The four nearest rows among all rows above each row, by straight-line distance, nearest first (none for the first five rows)
1: [-24  17  17 -15  -6 -23  -1  -5  -6   8  20   4  19  25  -2   1  15 -17
  28 -23  -3   2 -20 -14   7 -22   4 -11  10  -6  11  -3   2   3  -6 -16
  44  13 -20   7  -8  38 -25 -14]
2: [-17   7   1  11  -1 -15  15  -1 -11  -3  11   2  10   0   0   9   7 -12
   6 -19   3  -1  -6  -6 -16  -3   7 -10   8   9   7  -2  -9   4  -1 -14
  12  -3 -16   0   3  30 -15 -26]
3: [-52   0  26   1   2 -23   1  -7  10   1   4  12  10  12  19   4  13 -20
  19  -7   6  -7  -5   7  -4  -6 -19  -4  -4  -7   2 -18 -45 -13 -10 -36
  26 -13 -14   9   4  27 -10 -19]
4: [-18  -1  19  12 -12 -56  40  14 -20 -15  15   0  12  15  25  18  32 -54
  23 -39 -19  -7 -17  -2   4 -41  12 -13  26  19  23  -6 -42  -6 -12  -3
  18   3 -18  14  -3  40 -11 -22]
5: [-15   9  12 -10 -10 -11  24  11   4 -11  10   2  10  11 -14   3   8 -13
   4 -12   0  -6   7  -4  12  -3  -6 -10   3   6  17 -14 -19 -17  -5   4
   8   3 -18 -12  -5  37 -20 -13]
6: [ -5  10  11   0  -6 -13  -7 -14  -8  -9   1   3  11  14   5  14  22 -16
  26 -28  -2  -4 -11  -3   0 -11  12 -14   3  -5  10   2   5   2  -4 -10
   7   3  -1   5  -2  29 -12  -6]
2 1 5 3
7: [  6   0  -3   0 -12 -12  17  -4  10  -9  20  12  14   2   5   4   8 -24
  22   8   4  -7  -6  -5  10  -6  23  -2   2  11   4  -1 -16  -5   0  -7
   0   6  -8   1   1  20   1  -7]
2 6 5 1
8: [-21   3  18 -17  -2 -11  18   5   0   0  20  -5  17  21 -13  -3  13 -14
   9 -24   5   0 -11  -6   5 -26   0 -12   2  10  17  -5  -1 -12   4 -12
  28  16 -21  -2  -3  41 -26 -23]
1 5 2 6
9: [-18  -2  24  -6  -9 -10  -1  -8  -7   0  21   2  24  24  -8  -2  17 -17
  14 -31   6  -4 -15  -5  10 -24   8 -16  15  -7  14  -1  -4  -7   0 -22
  41  15 -16   4   0  33 -21 -18]
1 8 6 2
10: [-25   4  26 -15 -14 -18   7  -6 -18  -9  18   3   5  33  -7   4   4  -9
  21 -34   4 -10 -25   8   0 -15  -4 -15   8   0   5  -8   1  -9  -8 -13
  22  17 -20  -2   2  15 -20 -11]
9 8 1 6
11: [ -7  -1   7  -3  -9  -6   6  -1  -2  -5  17   1  21  11   0   6  15  -1
   9 -17  -4  -7   7  -8  10  -6  12 -12  16  10   8  -6  -7   2  -3  -6
  -1  10  -2   5   5  17   3  -8]
7 6 2 5
12: [ -2   7  -1   3  -5 -18  13   4  -5 -10  18  -3   2  12  -4  -1   9 -17
   9 -36  -4 -12   3   4   3 -14   7  -6  10   4  14  -8  -7  -7  -9  -3
  14  -2 -18  11  -1  31  -8 -14]
2 11 5 6
13: [ -9   0  11   5  -6 -14   4   0  -9  -9  20   0  32   6   4  12  15 -11
  14 -17  -3  -2  -4   4   5 -10  10  -8   8  -4   7  -5   3   4  -6  -3
   1  -1 -12   6   5  16   5  -1]
11 6 12 2
14: [ -3   8  10  11  -3  -6  10   6  -7  -8   7  -5  21   3   4   7  12 -13
  11 -17   5  -4  -3  -7  15 -10   9 -14   3   4   4 -11  -9   5  -4   5
   8   6 -16  15   4  15  -8  -2]
13 11 12 6
15: [  1  -1  -3  -2   5   8  36  22   2 -12  10   5  20  -2  -9 -12   1  -2
 -13 -16   9 -16  10   8   7   9 -10 -17  -8  30  13  -3 -12 -12  12  11
  14   5 -22  -2  14  17   3  -4]
5 14 11 12
16: [-20  11  11 -11   2 -16   2   5  -9  -5  23  -1  13  23  -6 -12  10  -7
  13 -23   3  -2 -17  -6   2 -20   5 -10  11  -7  19   3 -10   1 -10 -26
  23  20  -8   2  10  35 -22 -18]
9 8 1 10
17: [-19   6  12  -9 -10  -8 -14   4  -4  13  11  -3  26  10  -4   1  17 -19
  17 -21   0   1  -7  -1   6 -22  23 -18  11  -2   2   3  -6  12 -17 -22
  31  11 -10   0  -1  30 -10 -13]
9 1 16 6
18: [-19  -1  23  23 -17 -59  40  13 -22 -15  11  -2   5   9  26   9  21 -37
  33 -27 -17 -16 -18  -1   2 -22  23  -5  18  19  21 -14 -31 -14 -14 -10
  11   1 -28  19  -1  42 -13 -14]
4 12 2 14
19: [-24   3   6   2  -7 -36  41  -9   0 -11  20   9  16  -3 -12  11  14 -46
  18 -34  -9 -12  -1  10  13 -23   4  -5   7  12   6 -23 -51  -4 -14 -27
  10 -17 -22  16  -1  25 -19 -24]
12 4 18 2
20: [-40  -1  18   5   5 -15  20   3   6 -10   6  15  20  -2   9  -2  12 -17
  11 -27  11 -15  12  22   8 -14 -18   4   4  13  -2 -11 -38 -13  -6 -36
  30 -20 -24   9   7  22 -13 -18]
3 19 2 12
21: [-13  10  -7   0 -11  -7  22  -2 -10 -12  24  13   3  22   0  -3  19 -16
  -4 -21   2  -5  -1  -6   3 -16   4  -9   8   9  22 -10 -15  -4  -2   1
  14  -3 -22   7  -4  45 -10 -19]
12 5 2 8
22: [  6  -1  10   6  -2 -14   1  -2 -17  -9  10   3  17  12   3   8   9 -16
   7 -20   2  -3  -5  -6   7 -11   3  -8  10  -3   7  -8 -14   3 -10 -19
  12   5 -12  14   2  22  -2  -6]
14 13 11 12
23: [-46   8  17  -8 -13 -44  63  21 -17 -32  13  14  -4  13  -1  14  19 -38
 -10 -44  -2 -30  -1   4   0 -14 -18 -19   6  42  47 -26 -47 -29  -6   3
  34   5 -44  24   1  63 -36 -26]
4 18 19 21
24: [  0   7  -2  -5   1   7  24   4  -2 -10   8  10   4   9  -5  -7   3 -10
 -16  -8   7  -5   0   3  11   8 -11  -4 -10  10   1  -9  -7 -11   7   0
   2  -6  -8   1  -1  25 -10   0]
15 5 14 21
25: [-20  10  12  -2  -4 -18  25   9   1 -16   9   6   9  10  -4  -1   8 -10
   6 -28  -5  -6   0  11  10   6  -9  -3  -6   7  23 -10 -25  -9   2 -10
   8   5 -19  -2   4  40 -12 -11]
5 12 21 2
26: [ -5  -1   5   5  -8  -7   7  -8  -1  -3   9   0  19  16   0   0   5  -9
  23  -5  -5   6 -13  -7  -9 -12  17 -17   6   4  10  -4  -6   5  -6 -11
  -8  15   0   5   3  19  -5  -6]
11 13 6 22
27: [-17   4  29 -10  -4 -16  -2   3  -2   5  12   7  10  26  -1  -1  10 -16
  24 -27  -2   0 -12  -8  -5 -19   5 -12   9   2  -1 -13   0   5  -9 -22
  20   8 -31   6  -6  32 -24 -18]
1 9 10 8
28: [-38   6  15  -1   5  -6  34  -4  -2 -12  12   8  18  12   4  -8   8 -16
  -1 -35  12 -11   6  19   6   0 -18  -3  -5  10   8 -16 -40  -8  -3 -32
  22 -15 -27   6   0  33 -17 -20]
20 25 3 19
29: [-16   5  19  17  -1 -44  22  18 -22  -8   2   7  32  -1  15   5  29 -31
  21 -49 -16 -13  -6  -8   3 -35   6  -4   9   9  29 -13 -38  -7 -11  -2
  20  -7 -12  28   5  35  -5 -18]
4 18 19 12
30: [-24   4  17  11  -6 -62  35   7  -7  -8  19   0  11  15  18  22  20 -38
  32 -55 -12 -16 -14  -5   5 -41   3 -15  19  10  22 -16 -40  -9  -9   9
  20  -4 -27  17  -4  56 -17 -21]
4 18 29 19
31: [-32   9  19  12 -13 -45  23  17 -24 -22  10   0   7   6  12   0  22 -31
  17 -31  -8 -18  -9   4   3 -24   5  -5   0  20  29 -15 -30  -2  -4   7
  35 -17 -26  18   1  51 -28 -26]
29 18 30 4
32: [ -2   4  13  16  -4 -11   3  -1  -9  -6  16  -2  29   7   4   5  15  -9
   8 -20  -2   0  -7  -2  -2 -11  20  -5   7  -1  10  -1   1  11  -4 -11
  21   4   6  14   3   5  10  -8]
13 22 11 14
33: [-10   8  32   7 -13 -61  41  15 -13 -15   4  -2   8  12  27  11  26 -29
  26 -25 -13   1 -20  -6   9 -34   5 -14  21   6  25 -12 -35  -3 -13  -9
  17  -3 -18  17  16  26 -10 -29]
4 18 29 30
34: [-42   3  14  -2  -2 -32  21 -11   0   0   2  16  19   1  15  -2  17 -18
  26 -16  -2  -9 -14  16  -9  -9  -5  -4   4   9  -8 -11 -43 -11  -1 -37
  35  -8  -8  14   3  25 -18 -28]
3 20 28 19
35: [-20  15   9  23  -9 -33  28  12 -18 -23   9  -4  29   6  14  14  31 -20
  18 -37  -1 -13  -8   3   1 -28   4   6  14   6  28  -1 -26 -10 -13  -4
  15  -6 -19  19  10  23  -5 -24]
29 33 31 18
36: [-32  -2  20   3 -12 -44  50  33 -16  -9  17  -2   0  14  19   9  25 -35
  13 -46  -7 -19 -16   1   6 -29   3 -16  17  19  32 -12 -50 -10 -12   1
  28   5 -28  25   3  52 -12 -24]
4 30 31 18
37: [-17  11  18  -8 -13  -7  11  -3  -4  -3  21   6  16  28  -3  -1  13 -22
  19 -19   5  -4  -4  -4   3 -11  -7 -18   8   2  17 -10 -13  -4  -3 -19
  37  17 -13   5   3  42 -24 -19]
9 8 16 1
38: [ -5   7  12  14  -4 -13   9  -4 -12 -15  18  -6  27   5  -2   0  16 -16
   6 -26 -15  -8   0   1  13 -10   6 -16   6  -2  19   4 -22  12   1  -4
  15   5 -17  16   3  16  -3 -15]
14 22 13 32
39: [ -7  13  15 -10 -10  -2  -8   5  -1   1  17  10  23  20   3  -5  21 -18
  22 -20   4   1 -13   2   4 -21   1  -9  18  -4   5  -5   1   4  -6 -21
  14  11 -13   3  -7  20 -18 -17]
27 17 9 16
40: [ -6  -3  10   7   1 -15  15   6 -14  -8  15   2  21  15  -5   5  14 -25
  -4 -24   9 -13  -4   2   7 -11   7  -3  11  -4  10  -7 -28   4   4  -4
   4   8 -13   3   4  22 -11 -18]
22 38 14 12
41: [-40 -15  13   8   7 -27  22  -7   8  -2  13  16  16   0  17   9  10 -28
  14 -16   1  -6  12  25  -3  -8  -2  -4   4   0  -2 -16 -43 -16  -6 -32
  34 -12 -13  12  10  11  -7  -8]
20 34 3 28
42: [-23   0  24  10 -21 -50  29  16 -14 -13  10   0  11  17  19  26  31 -38
  30 -42 -24  -8 -25 -12   1 -35   4  -9  23   3  25 -11 -29  -9 -11  -1
  22   3 -17  12  -5  38  -8 -15]
4 30 33 18
43: [-12  -5  18 -10  -7  -6   9  -1  -1  -3  23   5  20  29  -3   0  12 -10
  26 -37   1  -5 -15  -4   2 -13   6 -10  16  -3   4  -4   5  -3 -10 -22
  19   9 -26  -1   0  30 -20 -18]
27 9 39 10
44: [-24  13  14  22  -8 -40  39  18 -22 -20  11   7  25  12  17  12  18 -28
  12 -45  -4 -13  -2  -4   1 -23   1 -14  19  16  30 -17 -29  -7  -3  -1
  29  -3 -18  27   8  35 -16 -23]
29 35 31 36
45: [-10   1  15   5  -6 -11   6   0  -7  -3   7  -2   5   6   1   0   3  -8
  15  -9  -2   2  -3   0   5 -15   3   2   2   1   8  -5 -20  -9  -7 -13
  14  -4 -20   2   9  28 -14 -23]
2 22 12 14
46: [-26  -6   9   5 -10 -43  63  17 -19 -17  17  12   4  15  18  13  16 -37
  21 -35 -13 -10 -11 -11   9 -36   3 -16  14  34  31 -11 -48 -10  -7   1
  16   1 -20  22   8  63 -34 -14]
36 4 30 44
47: [-52  -9  26   1  -3 -30  13  -2   2   2   2  17  20  13  13  -5   3 -15
  12 -11  -5  -1  -2  11   8  -1  -8   0   0  -1  -2 -11 -34 -19  -5 -35
  21 -14 -14  11  16  16 -16 -28]
3 34 41 20
48: [ -5  13   3   0  -7   4  11   2  -5 -16   9   3  14  22   4  -3  12 -22
   1 -24 -10 -15  -7  -1   6  -7   5 -10  15   7   6  -2 -16   1  -1  -7
  13   4 -19   8   1  37 -15 -12]
12 21 40 22
49: [  1   4   2   2   1 -16   0   5 -10  -6  13   4  23   7  -6  -6  12 -14
  17 -27  -2  -6  -9  -1   9 -12   8 -19   9 -10  10  -7 -12   5   0   4
   7   4 -15   6   8  13  -1 -17]
14 38 13 22
50: [-23   0  12  -2  -3 -51  51  14 -22 -12  10   2   1  18  12  10  13 -24
  13 -46  -7  -9 -17   1   2 -37  -5 -12  25  23  28 -11 -30 -13 -16  -6
  18  -7 -15  17   8  55 -24  -9]
46 36 30 44
51: [-46  -6  22   2   1 -26  29 -11   3 -14  14  14  22   9  17   1   6 -28
  19  -4   3 -14  -3  18  -3  -5 -13  -1   3  11   7 -21 -45 -11  -4 -29
  29  -8 -18   8  13  22 -16 -25]
34 41 47 3
52: [  1  11  -6   6 -12 -24   6   3 -15  -9  23   0  14  11  -1  -4   7 -17
   6 -25 -11  -4  -3  -3   3 -19   8 -12  -1  10  23  -4 -12  13  -9  -1
   3   6 -15   3   9  31   0  -5]
12 49 38 22
53: [-14   8  14  21 -12 -37  19   5 -18  -7  12   4  30   7  19   5  26 -29
  17 -47 -10 -12 -11  -2   4 -31   8  -8  23   6  25  -6 -27   2  -3   4
  22 -12  -9  30  13  20   0 -16]
29 35 44 42
54: [ -3   1  15  -1 -10  -6   7   3   1  -5  19  -2  19  18  -4   3  17  -8
  22 -27   7  -7 -16   1   8 -13  11 -15  11   5   5   4  -8   3  -8 -28
  24  14 -17  -1  -1  16 -13 -12]
43 39 9 17
55: [-29  -7  21   4   1 -19  13   0   6  -3   8  19   9  -1  12  -7   4 -19
  13 -14   2  -8   6  14   3 -15 -12  -6   0   8   3 -13 -37 -12  -6 -32
  23  -8  -9  14   9  23  -7 -30]
20 47 51 41
56: [-33  -9  27   4   8 -31   9  -8   4  11  12   5  30   0  17  11  12 -17
  40 -20  -2 -12  -1   6  -1  -7   1   7  14  -3 -11  -1 -32  -6  -4 -41
  32 -20 -13  12   7  -3 -10  -8]
41 34 47 3
57: [-10  11   6   8  -5 -18  15   0 -11 -13  16   3  13  14  -8  -3   5 -13
  15 -25   5  -3   1  -7   8 -14   4 -17   7   6  14   5  -6  -1  -1  -7
  12   5 -12   5   2  25 -12 -17]
12 49 2 52
58: [ -3   0   9  -1   8  -6  11  10   0  -2  -7  -3   0   4   0  -6  11   1
  -2   2   8  -5   7   3  13   0  -8  -7  -6  16   8   1  -7  -3  -4  -4
  -1  -2 -16   0  -4  18 -14   4]
24 14 45 5
59: [-29  19  21   3  -9 -37  37  12 -23 -11   6   4   6  22  12   9  12 -27
  15 -35 -11 -21 -13  -8   3 -35  -2  -6  13  22  24 -13 -36 -11 -11  -8
  23   2 -19  13  -1  44 -27 -20]
50 44 31 36
60: [-22  16  17  25 -13 -37  38  10 -21 -11  -1  -1  31   7   5  14  25 -24
  19 -42  -7 -11  -6  -9   8 -27  13 -15  16   9  25  -9 -26 -10 -15   1
  16  -6 -14  18   3  29  -7 -23]
35 44 29 53
61: [-16   4   2   7   3  -3  13   8  -6 -16  15   1  21   5  -7  -3  17 -17
  -3 -29   1   5  -3  -1  -1  -6  -4  -6   0  11  15  -6 -26  -3  -5   1
  12  -1 -19  10   3  18   2 -19]
40 38 57 12
62: [-23   3  14  25  -3 -36  42  14  -9 -19   5  10  15   7   9   9   9 -29
  12 -47 -12 -16 -12  -6  10 -39   2 -12  23  17  19 -12 -37  -6 -11  -6
  33  -6 -13  16   6  46 -17 -27]
44 59 60 50
63: [ -8  14   9   7  -1 -10   6  -3  -5  -9   8   6   8  17   1   3   7 -17
  20 -22   0  -9  -1  -2   4 -11  11  -2  11  -4  13  -1  -7   4 -11   1
   3  -1 -12  -1  -5  25 -15 -15]
57 12 6 48
64: [ -7  -4   6   2 -13  -4   6   7  -6  -6   7  -1  17  14   3   4   8 -16
  22 -24   3  -2 -11 -11   1  -7   6  -4   4   2  21 -12 -10   0  -8  -9
  13  -3  -6   3   5  27 -20 -12]
63 45 22 57
65: [-10   7   8  -3   1 -15  10  -2  -9  -3   7  -4  14  12   1  -5   9 -23
   3 -30  -3  -4 -13  -9   6  -6  -2 -11   4   1  13  -6 -15  -9  -6  -7
  16   1 -22   1   0  43 -14 -11]
48 12 57 64
66: [-13   6   7  15  -9 -39  10  -6 -23   2   3  -2  19   2  17  16  32 -42
  13 -39 -15  -6 -14  -3   5 -32   1  -8   9   1  27   0 -29  -3 -12 -11
  15 -14   3  26   5  14  -6 -21]
53 29 35 60
67: [ -8  13  11   0  -2  -7  13   1  -4 -15   4   6  13  13   6  -4   7 -25
   6 -18   1 -11 -12  -1   0 -20   7  -8  13  -6  14  -1 -14   7  -7   2
  15   2 -19   9  -2  16  -2 -20]
63 48 49 57
68: [ -6   1   8  10  -6 -14  -4  -5 -21   1  14  -5  29  11   3   7  13 -12
  20 -24  -8   2  -3  -6   1 -12   8   0  12 -15   2   3   3  11 -16  -2
   4   7  -1   4   8   4  -6 -10]
13 32 49 22
69: [-20   5  15  14  -1 -36  27   6 -18 -17   6   4  28   1   6   8  15 -19
   9 -38 -12 -10  -9 -11   2 -19   6  -6   9  17  32 -14 -34  -7 -10 -10
  22 -11 -10  27  -7  37 -19 -26]
44 29 60 62
70: [-35  13  13 -16  -4 -18  12   7   2  -2  20   5   2  18  -9  -2  14  -9
  36 -22  -1 -14 -13  -5   6 -12  -4 -12  10   7  13 -10 -22 -20   2 -14
  63  14 -29   4  -3  63 -28 -13]
37 1 8 9
71: [-35  -6  20   4   9 -33  25  -3   7  -6   6  13  23  13  13   0  14 -20
  13 -21   9 -18  -4  16   0   0  -7 -13   2   4   2 -15 -45  -9   1 -38
  23  -6 -16   0   9  14 -13 -20]
51 41 34 55
72: [-20  12  14  12  -7 -47  20  -2 -15 -14   6   0  13   6  18  12  17 -27
  11 -40   3  -7 -12  -4  -4 -19  -1 -10   8   6  30  -1 -34  -2 -13  -7
  25  -9 -15  19  10  47 -24 -21]
69 44 31 59
73: [-28   9   0   6  -9 -48  13 -23  -8 -17  22   7  12   0  10  12  10 -42
  12 -33  -9 -13 -13   7  17 -16  15  -6   6  -4  17 -23 -31  -4 -14 -28
   5 -12 -15  10  16  24 -16 -21]
19 72 66 69
74: [-12   9  20  -3 -16   7   7   4  -6  -2  23  -3  17  24  -8  -4  15 -15
  26 -41   0 -12 -17  -4   9 -12   6  -2  14  12  13  -1  -2   1  -2 -18
  25  10 -27   4   4  29  -9 -15]
43 54 9 39
75: [ -8  -5   6  16 -14 -39  37 -11  -5 -11  15  12  23   3  22  11  16 -34
  18 -40  -9   0   7  12   4  -9  16 -17  17   9   8 -19 -45  -3  -8 -10
   4 -11  -8  12   3  11  -5 -27]
19 73 53 60
76: [-24  15   6  17  -2 -37  35   8 -24 -17  16   4  14   4  12   8  19 -23
   5 -28 -12 -13  -7   0   5 -37  11 -15  16  12  28 -18 -35  -9  -7  -7
  17  -5  -4  30   2  45 -22 -24]
69 44 62 59
77: [-23  17   8  -7  -2 -16  32  15  -1 -20   9   7  12  17  -6  -9   7 -19
   0 -38   2  -6   4   9   5  -6 -10 -11 -10  19  23 -20 -15 -19   1   0
  23   2 -24  10   2  54 -21 -17]
25 5 21 65
78: [-21   5   1  25  -5 -37  22 -23  -2 -26  14   1  26  -1  14  24   6 -43
  17 -40  -7  -5  -4  12   8 -16  19 -12  10   0   9 -23 -39   1 -12 -16
  11 -15 -13  11  11   4  -3 -17]
75 73 19 66
79: [-11  18  13  -2  -4 -22  37  14 -14 -19  15  12   8  15 -14  -5   2 -15
  -9 -34   3  -7   1   5  12  -5   0  -2   3  18  27 -15 -29 -15  -3   1
  18   3 -23   5  -2  25 -26 -17]
77 25 5 21
